Each row is followed by its class number.
[  0  19  -6  17  20  11  -4   2 -24 -29  17 -42 -10  -4  15  30 -17 -12
   7  18   2 -58  24  19 -10  20 -24 -19   4  -8  12   1  13  61   1  -4
  40 -18]	9
[-26 -32 -26  34  -2 -16  -3   6 -14 -23  16   0   6  -2  -2  37   0 -16
  35 -51 -16 -14 -27  -9 -15  23 -29 -27  37  15 -12  16  -8  15  14  -9
  31   1]	8
[ 12  -9 -31   7  -6   6  20 -13 -25 -21  21   4 -17  11 -25 -44  -1  15
  -4   4  19  -8  -6  10  42  -9   9  32  30  32   4 -32 -37  13   4  -4
 -27  -5]	6
[-16 -19 -31  24  -7 -10 -11  40  31 -36   3  32  11  17  -5 -11  -1   8
  24 -13   1  -1 -29   5  -9 -12 -41   8  84 -12   2 -16   5  10  11  -8
 -29   7]	6
[ -8 -43 -33   9  -6  15  -3  -1  14 -46  32  10 -16  17 -40  -6  -6  14
  16 -40 -17 -11 -24  37  -7   9 -34   2  73   0  11 -10  10   6  60 -18
  -5   2]	8
[  1  -4 -25  10   0   7 -20  44  70 -32   3  29  -3  19   0 -39  -6  15
  -3  -4 -11   0 -37   8   0 -33 -69  14 107 -35  16 -23  36  15  22 -10
 -50  36]	10
[-17   1 -29  57  -7 -36 -19  54  11 -25 -17  24  25  15  38  34   3 -13
  41 -25  12  -3 -19 -28  -3 -16 -48 -17  61   5   3   1   6  23 -26  11
  -8  25]	1
[ 25  -5 -10 107 -32 -63  18  59   9 -53 -10 -11  18   4  24  54  35 -15
  49 -37  12 -31  16   3  10  13  -7 -21  32  28  -4  -2  -2  56 -60  -6
 -27  -6]	9
[  4 -14 -16  12 -32 -15  21 -20 -53 -28   7  -7   1   4 -30   6   4  -8
  26 -29   7   0 -11   0  33  16  17   9   0  49 -13   6 -47 -10  -8 -20
   9 -12]	5
[ 22   4  -8  89   5 -53  41  33   1 -15   3   8   9 -27  -4  52  21 -42
  47 -35   1 -19  49 -68  14   9  29 -42 -22  86   9   8 -11  35 -47 -12
 -25 -18]	9
[ 21  20   7  36  53   4  23 -23 -10 -12  35 -39 -20 -18 -19  57 -11 -50
  -3  12   8 -51  80 -18   0  27  25 -55 -47  37  12  22   6  43 -11 -18
  25 -46]	3
[ 12  19 -10  71  30 -54  32  34  24   6   9   2  -4 -22  -7  28  14 -49
  31 -23   3 -18  44 -76  15   0  15 -38 -22  65   9   6   7  41 -41  -9
 -29  -5]	10
[ -4 -78 -18  20 -40  21   9  -7 -48 -83  54 -21 -17 -18 -75  75  11 -17
  41 -76 -26 -26 -21  82 -22  48 -21 -20  41  25  -9  32 -31   1  40 -49
  44 -42]	4
[ -4  20 -13  54  42 -44  14  39  38  -3   0  25  11  -9  11  48   4 -39
  28 -33  -8  -4  43 -74  11  -5  17 -40  -2  52   1   8   2  14 -23  -2
 -29  -7]	3
[-13  12 -34  60  10 -45 -13  46  13   2 -16  20  13  26  41   4  -3  -6
  30 -19  17  -1 -13 -42   1 -18 -33 -23  45  11  14 -16   7  38 -17  34
 -17  30]	1
[  1  38  11  34  58 -22  13  11  23 -15   3  -4   4 -35  10  72   1 -68
  17   6 -13 -32  63 -68  -2  13  16 -39 -58  29  -8  17   5  43 -51 -21
  25 -21]	7
[ 15   4 -25  75  21 -43  26  23  16 -16  18  21   2 -16  -7  51  14 -40
  43 -29  13 -11  50 -62  19  -5  21 -37 -11  71  13  -1  -2  31 -37  -4
 -36  -5]	1
[ 16 -23 -36 -28 -14  25  16 -55 -49 -21  34 -12 -34  13 -38 -25 -19  18
   2  -2  16 -14  -4  26  41  -8   0  22  16  34  19 -15 -20   8  38  -1
  -3  -5]	1
[ -5 -41 -39  84 -28 -64  20  24 -41 -21  14  -2   2   7 -27  50  20  -8
  51 -90   7  -2 -23 -17   2  23   1 -35  24  59  -3   9 -39  23  -2   6
   4  -6]	4
[-21   1  13 -39  -8  11 -19 -18  30  -6 -12 -21  12 -10  26  47   1  -2
 -26  22 -21 -15  -2  23 -19  -2 -25  16   6 -41 -16  -3  19  -7  -9  12
  42 -15]	9
[ 16 -25 -20  12 -26 -17  20 -34   5 -23  25 -50 -31  -5  -9  48  16  11
  -3  -4  33 -39  27  53  21  -8  -6  11 -24   3  14 -17  16  50  -1  34
  22 -35]	1
[ -5  27 -34  69  29 -45  -2  52  26  -1  -5   3   2  27  34  -7  -9   1
   6   7  27 -25   7 -39  -2 -23 -24  -8  12  12  17 -28  19  57 -20  42
 -25  25]	7
[ 15   4 -15   0 -12  -8 -11   9  74 -19  -9   0  -5  26  -2 -28  11  28
 -44  26  26   5  -3  35  12 -35 -21  39  31 -37  17 -49  34   6  10  35
 -35  -1]	5
[-15  -4 -13 -54   9  51  -1 -36 -13 -15  14 -15 -27  21 -14 -40 -28  16
 -25  21   2 -10  -7  24  21 -15 -15  26  16 -12   8 -21 -10 -11  26  -4
   3  11]	2
[ -9  -7  20 -76  18  72 -12 -25   7 -54  22 -15 -22 -12 -21 -20 -19   5
 -17  30  -4 -16   0  59   6 -13 -27  38  33 -25   3  -7 -10   0   5 -51
  17 -16]	0
[ -3  16 -20   4   4  -6  16 -25 -31  23  -1 -17 -17  12   8 -34 -18   5
 -13   7  16  -7  -9 -31  34  -8   0   8   1  29   7  -4 -17   8 -10   7
   1  17]	10
[ -5  -5   0 -31  31  60 -22 -19  16 -49  34 -41 -39  23 -11 -11 -29  -2
 -21  41   7 -55  26  64 -15   5 -46   8  22 -53  28 -16  44  41  30 -10
  19  -1]	2
[-29 -14  15  22   7   4 -18  51  24 -63   2   7  14  -5  12  47   0 -25
  35 -26  -9 -15 -13  13 -29   3 -55  -6  54 -15 -10  12  -3  13 -31 -47
  18  -6]	0
[ -4 -11  -9   2  -1  10  16  -9 -18 -16   8   1 -28  15 -18 -39 -12  13
  -4  -8  25   0 -15  11  27 -17   6  18  18  24   9 -14 -38   8   1  -5
 -16   7]	0
[ 17  -6   6 -40  37  48   9 -24  40 -38  40 -15 -34 -29 -52   4 -13 -32
  -3  24 -35 -34  50  17   3   7 -15  -9  16   1  21   9  34  20  35 -58
  -3 -19]	10
[-10   8   4  29   7 -20  13  15 -19 -12  -6   8   4  -3  13  12  -2  -9
  11 -19  26   8 -12 -29  18 -10   4  13   3  39 -12   0 -44   3 -45 -16
   0   2]	0
[ 31 -44 -36  17 -11  -2  23 -15  21 -48  48  23 -31  -5 -78   4   5  -4
  32 -39   2  -6  35  15  25  -3  17  -8  32  49  29 -14  12   5  51 -31
 -50 -18]	1
[ 30 -58 -25  12 -42  33  20 -44 -59 -82  68 -48 -39 -19 -60  52  -2  -6
  40 -20   4 -60  19  95   7  39 -20 -21  18   7   5  20  -1  47  45 -40
  40 -45]	1
[-26  41  12  30  12 -57  -7  27  38  14 -34  -8  32 -12  64  75  21 -31
   0  -1   7  -1   0 -48  -9 -16  -9  -2 -42  -9 -31  -1   8  22 -76  46
  30 -10]	7
[   4  -65  -46   78  -61  -49   16   27   -8  -56   20    8  -12   20
  -45   18   23    5   62 -107   -4   -5  -23   10    4   14  -10  -11
   52   29   -1   -5  -16   10   26  -16  -37    5]	2
[ 22  -4 -22 101 -43 -95  25  30   9   3 -13 -12  14   3   2  45  43  -6
  21 -54  37   4  -4 -14  21   1  20  -4 -17  39 -10 -20 -13  33 -47  38
  -9 -23]	5
[ -4 -17 -17  59 -13 -22   3  14 -10 -46  22 -13 -14  16 -11  34   3 -15
  38 -40  12 -24  -6  21  -5  19 -20 -15  25   1  -1  -3   2  36   3  -6
   3  -4]	2
[-35   5   5 -66  37  31 -24 -49  19  18  10 -38  -3   2  11  38 -13   7
 -54  29   3  -6  -9  33 -22  -5 -33  10 -18 -42   1 -14  24   4  -1  36
  64 -19]	4
[-37  -6  -2   8 -36 -46 -11  24  21   2 -43  23  43  -7  30  82  22 -17
  15 -50 -37  23 -39 -31 -15  -4 -15   6  15   0 -44  12 -14 -36 -30  23
  22  -9]	9
[  1   3 -39  52 -13 -42  33   8 -26  24   4   4 -13  23  -1 -36  -1   7
   3 -39  20   3 -26 -48  47 -16   4   8  10  65   8 -18 -34  10 -18  18
 -38  27]	10
[-27 -12  24 -87  18  60 -19 -55  25   5  19 -39 -28   5 -13   0 -19  21
 -47  31   1 -13  -1  67 -20  -6 -28  27 -13 -59   8 -18  35  -9  31   5
  53 -23]	0
[ 32 -58 -35  13 -10  18  26 -27 -38 -58  77 -53 -53   1 -65   7  -6  17
   5 -30  18 -48   8  96  16  25 -14 -12  10  23  33 -10   9  66  52 -15
  13 -44]	4
[ 33 -14 -22  19 -20 -29  16  -1  56 -28  20 -23 -36  15 -32 -15  20  26
 -37   0  25 -23  12  54  25 -35  -7  46   6 -10  23 -53  21  44  31  41
 -34 -17]	7
[  4  -8 -41  57  35 -43  26  19  22  13  12  46  -9   4 -40 -15   3 -22
  14 -49  -9  14  23 -81  19  -6  31 -29   3  75  17 -17  -4   4  23  10
 -53  11]	8
[ 19  15 -21  74  13 -32  -7  56  45 -28   3  -6  -5  30  23  -9   5  13
   0  -6  35 -24  13  16   8 -19 -29  -8  63  -7  26 -27  22  51   1  21
 -38   7]	3
[-12   9  12  -1  -8  -7  11 -10 -32 -38 -11 -14  15 -16  15  65   4 -40
  21 -14 -12 -18  -4 -22  11  11   0   5 -23  24 -35  31 -43  -1 -61 -32
  41 -21]	7
[  1  -6   7 -12  -4 -10  -4 -23  51 -19  12 -32 -16  23  -6  23   7  12
 -36   0  13 -19   4  59   1 -11 -26  20  10 -38   9 -20  23  16  21  20
  10 -27]	3
[  8 -36 -39 -37 -18  34  14 -47 -32 -13  32  -4 -49  30 -56 -59 -24  35
 -11 -22   8   3 -30  47  40  -9   7  38  32  18  14 -32 -17 -10  72   3
 -18   7]	2
[-13 -16 -19  55 -28 -44   6  34 -32 -39   0  -2  23  -6   0  69  12 -27
  64 -56 -17 -22 -13 -12  -7  22 -16 -28  25  38 -15  25 -18  24 -16 -16
  10 -12]	9
[  6 -16 -13  95  -5 -56  14  42 -15 -52  12 -30  12  -3   3  69  29 -25
  39 -37  26 -33  17   4  -3  20 -21 -39   9  36   1   6 -15  61 -57  -4
  10 -19]	4
[ -3  20  -4  -1  51   6   6  -4   6 -15  16  -3   3 -19   5  45 -12 -51
  24  22 -10 -26  63 -48   2   4   2 -42 -27  32  10  12  15  28 -33 -20
   6 -18]	1
[-30  47  -2  53  41 -23  -1  23 -24  12   2 -26  20 -14  62  46  -3 -38
  26  24  15 -33  21 -59 -17  16 -12 -41 -15   2 -12   8  -4  60 -58  27
  43 -10]	6
[ 20 -52 -24  50 -25 -22   3  32  21 -85  36   1 -12   9 -42  26  23   4
  25 -58   6 -16 -11  64   8   4 -32   7  71  14  19 -11   4  36   7 -29
 -33 -15]	4
[ 14  -3  -6  19 -21   6  39 -43 -76 -30  17 -55 -16  -4 -22  32  -1 -14
  23   6  19 -35  27  28  32  37  27 -15 -45  47  -8  19 -35  28 -18 -12
  45 -38]	5
[-12 -26   1  26  17 -10   8  31  30 -49  16  38   3 -24 -44  37  11 -44
  48 -52 -21  10  18 -30  -6   0   4 -20  22  48  -2  10 -11 -10 -12 -55
 -30 -17]	0
[ -2   1  -9 -27  -2  25  -3  -8   5 -39   0  13  -5   3  -6 -13 -16  -2
 -14  14 -10  -3 -18   9  19 -18 -13  37  31   3  -7  -7 -23 -17   1 -26
   0   4]	7
[ 27 -42  -9   5 -14  17  48 -64 -82 -20  54 -61 -51 -11 -62  21  -3  -2
  -5 -12  29 -41  16  60  33  33  37 -15 -30  53   9  12 -47  36  14  -8
  45 -43]	4
[-28  26  -7  28  -6 -27  -3  29 -10  -9 -40  30  41  10  39  19   0 -32
  22  -6   3  19 -33 -67  15 -10  -8  -3  15  27 -25  12 -43 -21 -73  -3
   1  15]	5
[-13  -1 -34  41  15 -42  -1  36  20   6   0  13   3  28   7   6 -10  -4
  18 -16  -8 -13 -19 -31  -8  -9 -26  -9  21  11   5 -21   8  30  14  26
 -13  24]	7
[ 16 -28  -1 -24 -30  42  26 -44 -53 -64  31 -41 -21 -10 -45  20  -5 -10
  14   2   2 -34   4  63  23  29   5  17  -6  28  -5  15 -37   0   3 -51
  40 -42]	5
[-25  15   2 -17  67  18  -7  -1  20 -17   7  17  12 -27  -8  59 -10 -47
  12  -3 -26   0  28 -44 -20  10   0 -36  -6  25  -1  20   1   6 -28 -25
  22 -16]	4
[-11  16 -26   3   4   1   4  -7 -12  15 -11  15 -13  31   9 -55 -18  21
 -14  -6  23  14 -21 -36  28 -30   3  21  22  10   9 -27 -20  -7  -8  26
 -29  32]	2
[  4  55  14  12  99   4 -14  48  70   4  -5  19  16 -20  28  20  -3 -45
 -35  48   6  -4  51 -58 -11 -19  -8 -25 -10   5  15 -17  20  33 -55   0
 -14   5]	4
[ -5  24  -3   3   6 -17  -4  -3  30  15 -17 -28   7   5  39  26   7  10
 -32  24  12 -18  17  -7  -1 -18 -10   9 -17 -17   1 -24  25  24 -28  52
   8  -7]	9
[-36 -16  22 -16  -9 -21 -14  20  47 -23 -17   8  16  -2   4  48  16 -11
   4 -24  -7  17 -19  18 -12 -16 -37  21   5 -21 -16  -3   8 -14 -16  -8
  17 -15]	0
[-22 -19 -13  22  -4   5  -4  15  -6 -46  21  -3   8  -6   3  37   0 -18
  34 -14  -9 -25 -11  16 -14  19 -36 -12  43  -8 -12   8  -5  25  -7 -23
  23 -20]	6
[  0 -74 -16  23 -66 -37  11   4  22 -37  24  10 -15  -8 -61  33  33  17
  19 -95   4  23 -45  64   7  -6  -2  35  27  19  -9 -14 -15 -19  34 -17
 -14 -30]	0
[-26 -17   2 -21  24  19 -29  20  19 -48  16   1  11  -1   1  33  -9 -19
  10  -2 -16 -13 -24  33 -28   6 -57  -7  53 -22   3  10   9  17  -8 -30
  27  -6]	4
[ -8 -73 -30   8 -64  -4   0   9 -22 -74  24  12  -4   2 -55  27   3  -2
  59 -67 -43 -14 -36  57  -3  20 -26   4  85  23  -5  15 -15 -12  54 -44
  -6 -15]	9
[-27 -31 -15  -2 -31 -21  -5 -24   1 -11  -1 -25  -1   8 -11  53  11  -5
   3 -38   1  -2 -17  20 -11   3 -12  10 -12  -8 -19  -4   3 -13   1  23
  28 -22]	2
[ -3 -34 -29 -23 -35   4   4 -38  12  -7  14 -25 -17  13 -38   6   1  29
 -13 -12  -6  -4 -16  49  -2   2  -8  19  13 -16  -2 -26  10  -9  47  28
  22 -24]	5
[  2  19  -1  -4  28  18  25 -51 -57 -14  24 -41 -26 -13   1   0 -15 -13
 -12  29  24 -36  28  -1  35  14  13  -2 -44  33   5   7 -23  40 -10  -4
  44 -18]	8
[ 14  38 -19  -8  79  16  10  -6  46  14  19 -12 -35  -3 -12 -19 -28 -16
 -35  51  -1 -37  72 -39   8 -21  12 -13 -37  13  37 -32  38  50  25  20
 -11  -3]	7
[  8 -13 -28 -42  40  57  -4 -28  38 -30  38   8 -46  11 -61 -35 -32   2
 -15  11 -21 -13  36  17   4  -9  -1   6  33  -7  35 -29  40   2  74 -20
 -33  -3]	2
[-15   8 -12  -6  23 -15  -6  -5  37  12   1 -26  -4  16  16  15   3  21
 -54  20  30  -6   6  19   5 -26 -24   8  -7 -21  11 -36  20  29 -20  53
  15  -9]	4
[ 18 -31 -18 -80   1  69  12 -79 -22 -15  51 -32 -58   7 -66 -44 -33  25
 -33  26 -16 -33  -5  68  16   1   2  38   4  -7  19 -22  -2   3  78 -14
  22 -16]	7
[ -7 -17 -26  28 -41 -54   2  12  42 -14  -8  13   5  14 -11  29  28  15
   2 -57  -2  20 -33   7   8 -20  -2  32  18   2 -16 -29  -2 -14   7  32
 -19  -7]	7
[ -3  -3  -1 -21  -7  -1 -17  -5  52 -29  -4 -12   6   3  22  42  14   8
 -16  10  22  -4   3  35   6 -26 -41  27  24 -32   1 -24  36   8 -22  19
  11 -17]	1
[-16   7  -3  -4  24  13 -14   8  15 -27  21 -19  -7   5   9  22 -18 -11
   2  17 -12 -40   4  17 -19   3 -42  -2  17 -28   3  -5  20  35   9  -4
  30   2]	7
[  4  33 -16  36   8 -15  12  19 -10  -9 -14   9   7  16  14 -25  -1  -8
   0  14  27  -1   0 -34  33 -15   4  11  -4  35   4 -22 -25  16 -45  17
 -19  10]	5
[ -31   45   -6   35   64  -34    3   27   -7   41  -21   17   25   -6
   25   49  -14  -54   28   -6    0    4   39 -114  -18    6   18  -50
  -60   47  -12   15    9    6  -47   18   11    5]	2
